Look-ups in named tables: a row name and a column name give one cell, copied from the table.

Table dubavos
,bop,baf,gef
zelur,-0.429,0.633,-0.290
bako,-0.446,0.564,0.576
nom,0.009,-0.625,0.167
vuvek,-0.043,-0.202,0.493
lebubo,0.639,0.776,-0.443
zan,0.205,0.842,-0.526
zalek,0.378,0.949,0.233
puriv,0.796,0.198,-0.195

What is the bop of puriv in dubavos? 0.796
What is the baf of bako in dubavos? 0.564
What is the gef of bako in dubavos? 0.576
What is the gef of zan in dubavos? -0.526
What is the baf of zalek in dubavos? 0.949
What is the gef of puriv in dubavos? -0.195
What is the baf of zelur in dubavos? 0.633
What is the gef of zelur in dubavos? -0.290
What is the baf of vuvek in dubavos? -0.202
What is the bop of zalek in dubavos? 0.378
What is the gef of lebubo in dubavos? -0.443
What is the baf of zan in dubavos? 0.842
What is the bop of nom in dubavos? 0.009
What is the bop of bako in dubavos? -0.446
What is the bop of zan in dubavos? 0.205
Which row has the largest gef? bako

Table mazapi
         mon  vod
libo     446  247
gukan    147  706
leno     169  425
zemema   700  108
madakiv  782  449
miko     750  910
vep      866  675
difovi   594  879
lup      334  695
didof    292  420
nudiva   328  679
gudo     756  839

What is the mon of didof in mazapi?
292
What is the vod of gukan in mazapi?
706
What is the vod of vep in mazapi?
675
What is the mon of libo in mazapi?
446
What is the mon of difovi in mazapi?
594
What is the vod of leno in mazapi?
425
What is the vod of didof in mazapi?
420
What is the mon of miko in mazapi?
750
What is the mon of gudo in mazapi?
756
What is the mon of vep in mazapi?
866
What is the vod of zemema in mazapi?
108
What is the vod of difovi in mazapi?
879
What is the mon of leno in mazapi?
169
What is the vod of miko in mazapi?
910
What is the vod of madakiv in mazapi?
449
What is the vod of nudiva in mazapi?
679
What is the mon of gukan in mazapi?
147

kofusov =
|  | loburob | pino |
|---|---|---|
| baloni | 38 | 18 |
| tof | -51 | 21 |
| novole | 77 | -26 |
| dedupe | 1 | 26 |
| marudes | 37 | 17 |
| dafabod | -38 | 32 |
| lapo | 31 | 20 |
| nibor | 73 | -22 |

loburob of novole: 77
pino of nibor: -22
pino of tof: 21
loburob of dafabod: -38
loburob of marudes: 37
pino of baloni: 18
pino of novole: -26
loburob of nibor: 73
loburob of baloni: 38
pino of dedupe: 26
loburob of tof: -51
loburob of dedupe: 1
pino of dafabod: 32
pino of marudes: 17
loburob of lapo: 31
pino of lapo: 20
Row with the largest pino: dafabod

mimide:
         sames  fizud  gisopo   zaf  barefo  pado   dal   buf   lim  bazur
lig       6919   6278    4678  4711    1435  3124  2979  3945  3972   6055
muriv     4180   5313    3512  3168    4409  2389  3393  3849  4784   6122
nira      4010   4721    3266   592    3565  2774  3247  3572  3081   4316
bolas     4133   3642    5231  3271    4239  5251  6631  4803  4068   4105
nisiv     2914   1536    4746  6100    4170  6475  5962  3672  4352   5282
lon       3411   2570    3670  3879    2754  1749  4755  3642  5534   2411
kebole    3274   3263    5806  5235    3876  5506  2189  5406  4813   4041
fezuf     3006   2083    7760  6194    6764  4527  5165  4086  5227   2814
rupem     3254   5016    4757  3815    4712  4729  7024  3833  5084   2961
solir     2776   5051    4361  4716    4792  3682  4698  5755  1947   5217
piruse    4423   6346    2312  4383    5447  5298  2969  5055  4096   2974
zenober   3092   5725    4814  4153    3486  4170  4429  4256  3185   4704
danu      7532   4719    5011  4498    5858  4590  4046  5691  3423   3748
zoge      6103   5536    1628  3424    2292  4213  3936  4409   906   3358

pado of kebole is 5506
buf of muriv is 3849
gisopo of fezuf is 7760
bazur of nira is 4316
barefo of fezuf is 6764
pado of bolas is 5251
bazur of piruse is 2974
buf of zenober is 4256
barefo of solir is 4792
zaf of zenober is 4153
zaf of muriv is 3168
buf of zoge is 4409
sames of bolas is 4133
zaf of lon is 3879
lim of rupem is 5084

vivu =
cols = vogom, ler, dese, lebagu, dig, sise, terame
likulab: [113, 187, 197, 117, 61, 69, 107]
mulemu: [95, 98, 57, 66, 69, 170, 73]
turemil: [110, 58, 93, 109, 104, 138, 113]
kol: [102, 128, 56, 72, 89, 180, 77]
ner: [112, 166, 125, 96, 84, 128, 94]
zokagil: [124, 209, 165, 117, 100, 103, 111]
tas: [117, 205, 145, 104, 90, 119, 98]
zivopi: [106, 138, 128, 94, 70, 120, 92]
meke: [110, 191, 130, 89, 74, 127, 87]
dodite: [89, 86, 102, 74, 40, 129, 76]

tas, dese: 145
zokagil, vogom: 124
ner, terame: 94
meke, ler: 191
turemil, dig: 104
dodite, terame: 76
meke, dese: 130
kol, ler: 128
zokagil, dese: 165
turemil, dese: 93
zivopi, ler: 138
likulab, vogom: 113

savefib:
,rud,rigu,novi
nosipeg,48.69,40.94,43.72
lib,43.41,23.22,42.18
fad,37.53,14.98,57.42
dal,71.17,35.15,58.94
bim,50.21,19.53,40.43
gog,75.71,61.13,39.62
mazen,36.91,35.20,55.61
pudi,35.91,42.05,43.45

rigu of bim: 19.53
rud of nosipeg: 48.69
rud of lib: 43.41
rigu of pudi: 42.05
rigu of mazen: 35.20
rud of pudi: 35.91
Which row has the largest rigu? gog

nidug =
,ketale,raro,pob,vip
rekovug,15,67,89,73
bera,63,67,89,32
poposi,15,67,89,32
gepegam,142,67,89,32
kuvusu,63,67,89,92
lazovo,227,67,89,102
mekul,63,68,84,32
vaze,84,67,84,32
manobus,63,67,89,32

mekul, raro: 68
rekovug, pob: 89
manobus, ketale: 63
gepegam, vip: 32
kuvusu, vip: 92
lazovo, ketale: 227
lazovo, raro: 67
vaze, ketale: 84
mekul, vip: 32
lazovo, pob: 89
Which row has the largest raro? mekul

ladad
            rov  lekese  kupuzam
mal      -28178  -64332    -8705
mago     -24199   15625   -31617
lis      -17530   48246    -3745
maf      -11122  -19276   -12092
zagitap  -13088  -86991    -8595
zapus    -10563  -10121     8472
luromi    17705   67825   -32747

lekese of mago = 15625
rov of lis = -17530
kupuzam of luromi = -32747
lekese of lis = 48246
rov of mal = -28178
lekese of luromi = 67825
lekese of zapus = -10121
rov of mago = -24199
rov of maf = -11122
kupuzam of zagitap = -8595
kupuzam of mago = -31617
rov of luromi = 17705
rov of zagitap = -13088
lekese of zagitap = -86991

